Below is a small trained network, with its code and all its weights. Each question gives an input and a target symbol and asks what happens when units are switched off, that is, made to give their printed mean instead of their output.

import numpy as np


def w(rows, s, z=0):
    codes = np.array(rows[::2]) - 128.0
    scale = np.full(codes.shape[1], s)
    scale[-1] = z or s
    return codes * scale


def norm(h):
    return h / np.sqrt((h * h).mean(-1, keepdims=True) + 1e-5)


def f(y):
    return np.maximum(y, 0)


def softmax(a):
    e = np.exp(a - a.max(-1, keepdims=True))
    return e / e.sum(-1, keepdims=True)


def log_softmax(a):
    a = a - a.max(-1, keepdims=True)
    return a - np.log(np.exp(a).sum(-1, keepdims=True))


def net(x, mask):
    ids = ['ΓΞΣβεζητφψ'.index(c) for c in x.split()]
    T = len(ids)
    res = E[ids] + P[:T]
    r = norm(res)
    for j in range(2):
        rows = slice(2 * j, 2 * j + 2)
        q, k, v = (r @ M[0][rows].T for M in (Q, K, V))
        z = softmax(np.where(np.tri(T) > 0, q @ k.T / 2**0.5, -1e9)) @ v
        o = O[0][rows]
        res = res + np.where(mask[j], z, o[:, -1]) @ o[:, :-1]
    y = f(norm(res) @ A[0][:, :-1].T + A[0][:, -1])
    res = res + np.where(mask[2:18], y, B[0][:, -1]) @ B[0][:, :-1]
    return log_softmax(norm(res)[-1] @ U[:, :-1].T + U[:, -1])


Q, K, V, O, A, B = {}, {}, {}, {}, {}, {}
E = w([
[207,143,157,157],'Γ',
[202,140,156,155],'Ξ',
[88,148,250,67],'Σ',
[200,133,168,163],'β',
[212,150,143,145],'ε',
[195,124,181,173],'ζ',
[39,153,2,170],'η',
[88,74,130,28],'τ',
[122,90,80,192],'φ',
[118,99,54,171],'ψ',
],0.017)
P = w([
[76,254,135,151],'0',
[98,236,142,131],'1',
[87,208,151,137],'2',
[103,191,153,147],'3',
[113,176,154,149],'4',
[119,158,155,151],'5',
[132,145,152,151],'6',
[147,134,140,146],'7',
[162,120,131,141],'8',
[168,99,123,130],'9',
[184,78,114,123],'10',
[215,52,102,116],'11',
[226,30,93,116],'12',
[239,8,78,115],'13',
],0.0097)
Q[0] = w([
[180,40,141,108],'H0',
[174,169,159,186],'H0',
[186,149,101,251],'H1',
[226,129,161,109],'H1',
],0.017)
K[0] = w([
[190,51,62,140],'H0',
[78,186,114,152],'H0',
[188,38,53,158],'H1',
[183,8,121,82],'H1',
],0.013)
V[0] = w([
[240,109,188,229],'H0',
[122,166,88,138],'H0',
[111,44,2,74],'H1',
[178,161,3,239],'H1',
],0.0066)
O[0] = w([
[3,190,140,215,51],'H0',
[154,154,120,123,143],'H0',
[83,219,198,107,41],'H1',
[128,198,2,57,5],'H1',
],0.0088,0.0024)
A[0] = w([
[128,225,152,112,50],'N0',
[151,159,89,78,164],'N1',
[34,83,192,111,184],'N2',
[154,220,172,137,174],'N3',
[93,72,88,138,170],'N4',
[158,232,196,114,109],'N5',
[203,74,93,92,85],'N6',
[35,143,11,123,76],'N7',
[194,106,159,114,190],'N8',
[105,251,201,78,116],'N9',
[211,122,127,163,57],'N10',
[158,138,164,215,182],'N11',
[182,142,116,148,39],'N12',
[77,117,136,69,180],'N13',
[195,175,82,178,3],'N14',
[62,158,88,112,118],'N15',
],0.013,0.0059)
B[0] = w([
[93,86,43,103,143],'N0',
[137,110,160,115,189],'N1',
[176,112,27,151,226],'N2',
[66,130,168,151,189],'N3',
[171,98,180,208,175],'N4',
[73,129,162,165,171],'N5',
[124,116,175,135,197],'N6',
[88,245,176,52,197],'N7',
[92,167,164,140,255],'N8',
[22,117,131,140,152],'N9',
[58,127,101,134,177],'N10',
[186,165,116,114,214],'N11',
[108,70,81,115,150],'N12',
[139,123,91,166,182],'N13',
[192,65,46,93,170],'N14',
[88,140,141,98,163],'N15',
],0.012,0.0086)
U = w([
[160,129,116,136,45],'Γ',
[150,108,117,140,45],'Ξ',
[114,140,228,224,152],'Σ',
[194,117,91,176,116],'β',
[153,102,57,117,165],'ε',
[55,70,83,157,3],'ζ',
[199,140,129,71,131],'η',
[176,36,186,52,177],'τ',
[3,62,136,122,88],'φ',
[214,132,81,151,150],'ψ',
],0.014,0.0042)

Each question gives the input, a string of symbols that net reads in full, and the target symbol t.
The units are the heads (2 rows each of Q, K, V and O) and the neurons (one row each of A and B). Each row of codes is followed by its name. A weight is (code - 128) times the scale printed after its matrix; where a second scale follows, it is the last column's (O, A, B and U).
mask holds one flag per unit, heads first, then neurons. A switched-off unit (its flag False) gives its mean, the last column of its rows in O or B, instead of its output. The means were averaged over made-up inputs and are rounded, as every weight is.
A unit's drop is (log p(t) with every unit on - log p(t) with that unit switched off) / (log p(t) with every unit on - log p(t) with every unit switched off).
The circuit of an input: a set's keep is (log p(t) with only the set's units on - log p(t) with every unit switched off) / (log p(t) with every unit on - log p(t) with every unit switched off). Starting from the 12 units with the biggest drops (on a tie, the unit counted first), units are removed one at a time, each time the one whose removal leaves the highest keep (on an exact tie, the one counted first), for as long as the keep stays at least 0.8.
units of the circuit, in order: the units of the circuit, biggest drop first
most important unit: the unit with the biggest drop
top k neurons: the k neurons with the biggest drops, biggest first
which heads matter: for each layer, one digit per head in row order, 1 if its drop is at least 0.15 and else 0, layers parted by /
input τ τ τ ψ τ τ ψ τ η, target η: most important unit => H1
input τ φ Γ Γ, target ζ: which heads matter => 01
input η β τ ψ ψ φ, target η: units of the circuit, in order => H1; N7
input τ Γ τ η ε ζ, target τ: units of the circuit, in order => H1; H0; N2
input τ φ Ξ β, target ζ: which heads matter => 01
input τ Σ η β τ τ τ τ ψ β Ξ η ε, target τ: top 3 neurons => N2; N6; N1
input τ β β τ τ ψ τ τ τ τ Ξ, target Σ: which heads matter => 00
input ψ ψ η ψ ε ψ ψ ψ Ξ τ ψ ψ ψ, target η: which heads matter => 01
input τ Γ Σ β, target ψ: which heads matter => 01
input ψ β τ β ζ Γ τ τ Σ τ Γ, target Σ: which heads matter => 00
input Γ τ τ Σ η Ξ Γ, target τ: units of the circuit, in order => H1; H0; N2; N6
input β τ ε ψ τ ε ψ Σ Γ, target φ: which heads matter => 01
input Ξ τ τ β τ ε ε τ τ β β ψ τ ε, target φ: which heads matter => 11
input η Ξ β τ ψ τ β φ η Σ φ β τ Ξ, target Σ: which heads matter => 01
input Ξ τ τ Σ ε Σ ζ τ β ε, target Σ: top neuron => N2
input ψ Σ β, target φ: which heads matter => 01
input τ τ Σ β τ τ η ε β β β ε, target ε: top 2 neurons => N14; N10
input Σ η ε, target τ: top 3 neurons => N2; N1; N6
input τ τ η τ τ ζ τ β ψ ζ ψ β τ ε, target Σ: units of the circuit, in order => H1; N8
input β ζ τ τ ψ ε, target φ: which heads matter => 01
input τ τ τ τ β η, target η: which heads matter => 10
input Σ Σ τ τ τ ψ ψ Σ, target τ: units of the circuit, in order => H0
input β η ε ε Ξ ψ Σ Ξ η ζ, target τ: top 3 neurons => N2; N6; N13
